Input:
[[102  98 218  89 131]
 [ 39  96 208  52  92]]
Output: 218

Input:
[[214  47  55  31 154  64 148]
 [201 142 114 163 218  92  59]
 [ 95 148 108 117  34 125 211]]
Output: 114

Input:
[[ 48  39 156  80  56 104  73]
 [ 60 153  58 145  29  87  56]]
Output: 156

Input:
[[ 83  74 145  44  53 198]
 [ 44  39  40 145 159  47]]
Output: 145

Input:
[[212  62 164 133]
 [ 57  81  48  52]]
Output: 164

Input:
[[ 98 125  63 120 142]
 [153 121 206 134  82]
 [129 151 162 116 119]]
Output: 206

Input:
[[146 165 196 116]
 [ 34  76 165  87]]
Output: 196
---
(162, 126, 203, 222, 108) 162
(173, 172, 204, 47, 32, 64) 173
(59, 41, 34, 89) 59
(126, 219, 165, 190, 86, 186) 126
(143, 153, 217, 92, 56, 96, 115) 143
(125, 142, 102, 112, 141, 204) 125
---
[[157 142 147  91  93 149 165  64]
 [179 151 144  52 114 209 183  74]
 [123 150 155 159 126  91 144  98]
 [127 129 146 157 102  88 136 101]
 [156 155 132 117 196 176 155 172]
 [156 145 132 134 171 184 139 189]
 [162 203 170  89 206 169 211  83]] → 98

[[ 92 132 116 104 120 132 117 105 130]
 [137 112 154 138 147 137 140 120  82]
 [131 122  81 145 100 109 118 161 211]
 [ 80 122  91 106 135 137 153  97 166]
 [ 92 145 126  91 135 140 132  92 116]
 [113 137 131 124 118 147 135 113 104]
 [141 107  84 142 146 134 179 140 169]
 [110 146 140 113 109 145 112 111  93]
 [167  80 102 166 155 146 170 156 132]
 [149 113  64 149 107 124 142 172 190]
 [146 112  84 145 137 121 160 153 189]
 [172 132 142 138 151 120 140 150 126]] → 211

[[141  64 142 198 128 160 139  92 117]
 [128 125 125 128 129 129 127 130 128]
 [127 125 128 128 129 128 128 129 125]
 [127 126 131 131 133 128 130 133 127]
 [175  42 143  95 151  65 170 105 184]] → 125

[[152 122 124 130 125 134 152 126 137 144 127 124 127 131 121 128]
 [144 129 132  90 104 127 137 145 137 164 125 113 139 126 121 115]
 [ 99 146 137 114 172  67 115 148  78  61 138 153 151  83 140  89]
 [135 127 127 122 118 141 145 124 142 144 141 120 127 136 118 132]
 [130 148 137 130 111 127 164 117 105 144 138 149 112 122 144 132]
 [ 99 144 143 112 179  67 122 141  83  51 143 156 142  83 114  80]
 [ 99 142 133 114 179  67 118 148  83  51 143 156 151  83 135  89]] → 89

[[ 64 135  64 210 104  94  76]
 [102  85 126  89 141 152 151]
 [101  96 111 128 123 129 185]
 [129 156  60 127  93 180 153]
 [178  70  98 110  97 145 166]
 [106 151  78 118 188 163 160]
 [214 202  69 165  77 118 138]
 [134 147  64 148 152 101  88]
 [115 149 110 126  51 177 143]
 [103 225 101 107 120  84 160]
 [ 73  86  96 163  75  98  59]] → 185
---
139; 88; 113; 112; 141; 145; 127
41; 174; 200; 136; 103; 82; 122
result: 139

222; 73; 167; 84; 187; 180 result: 222

79; 135; 97; 148; 46; 93 result: 79

52; 214; 133; 43 result: 52

128; 72; 196; 173; 216 result: 128

122; 136; 148; 113; 56; 162 result: 122

203; 67; 49; 76 result: 203

101; 143; 118; 225 result: 101

69; 111; 214; 80; 125; 190; 128 result: 69
---
Q: [[70, 102, 97, 40, 200, 123, 131], [95, 57, 43, 147, 90, 102, 187], [121, 145, 88, 56, 218, 32, 161]]
A: 32
Q: [[75, 116, 100, 152, 98], [78, 104, 98, 171, 66], [66, 102, 125, 185, 55]]
A: 185
Q: [[194, 118, 58, 122, 162, 96], [93, 182, 158, 191, 161, 133], [96, 61, 172, 180, 163, 40]]
A: 163
Q: [[54, 181, 137, 191, 117], [143, 201, 173, 122, 111], [156, 136, 186, 151, 91]]
A: 151
Q: [[149, 59, 104, 139, 85, 73, 78], [82, 126, 147, 123, 177, 211, 149], [43, 75, 152, 128, 108, 130, 157]]
A: 130
Q: [[106, 107, 146, 110, 133, 74], [133, 130, 135, 121, 134, 131], [107, 86, 53, 203, 119, 144]]
A: 119
Q: [[148, 55, 112, 95, 161, 160], [95, 147, 112, 94, 148, 173], [107, 115, 62, 65, 122, 75]]
A: 122
Q: [[158, 110, 48, 130], [160, 67, 91, 100], [64, 116, 110, 121]]
A: 110
Q: [[80, 135, 165, 196, 207], [106, 151, 152, 162, 145], [108, 151, 157, 160, 138]]
A: 160
Q: [[55, 167, 162, 148], [50, 162, 137, 150], [175, 188, 197, 150]]
A: 197
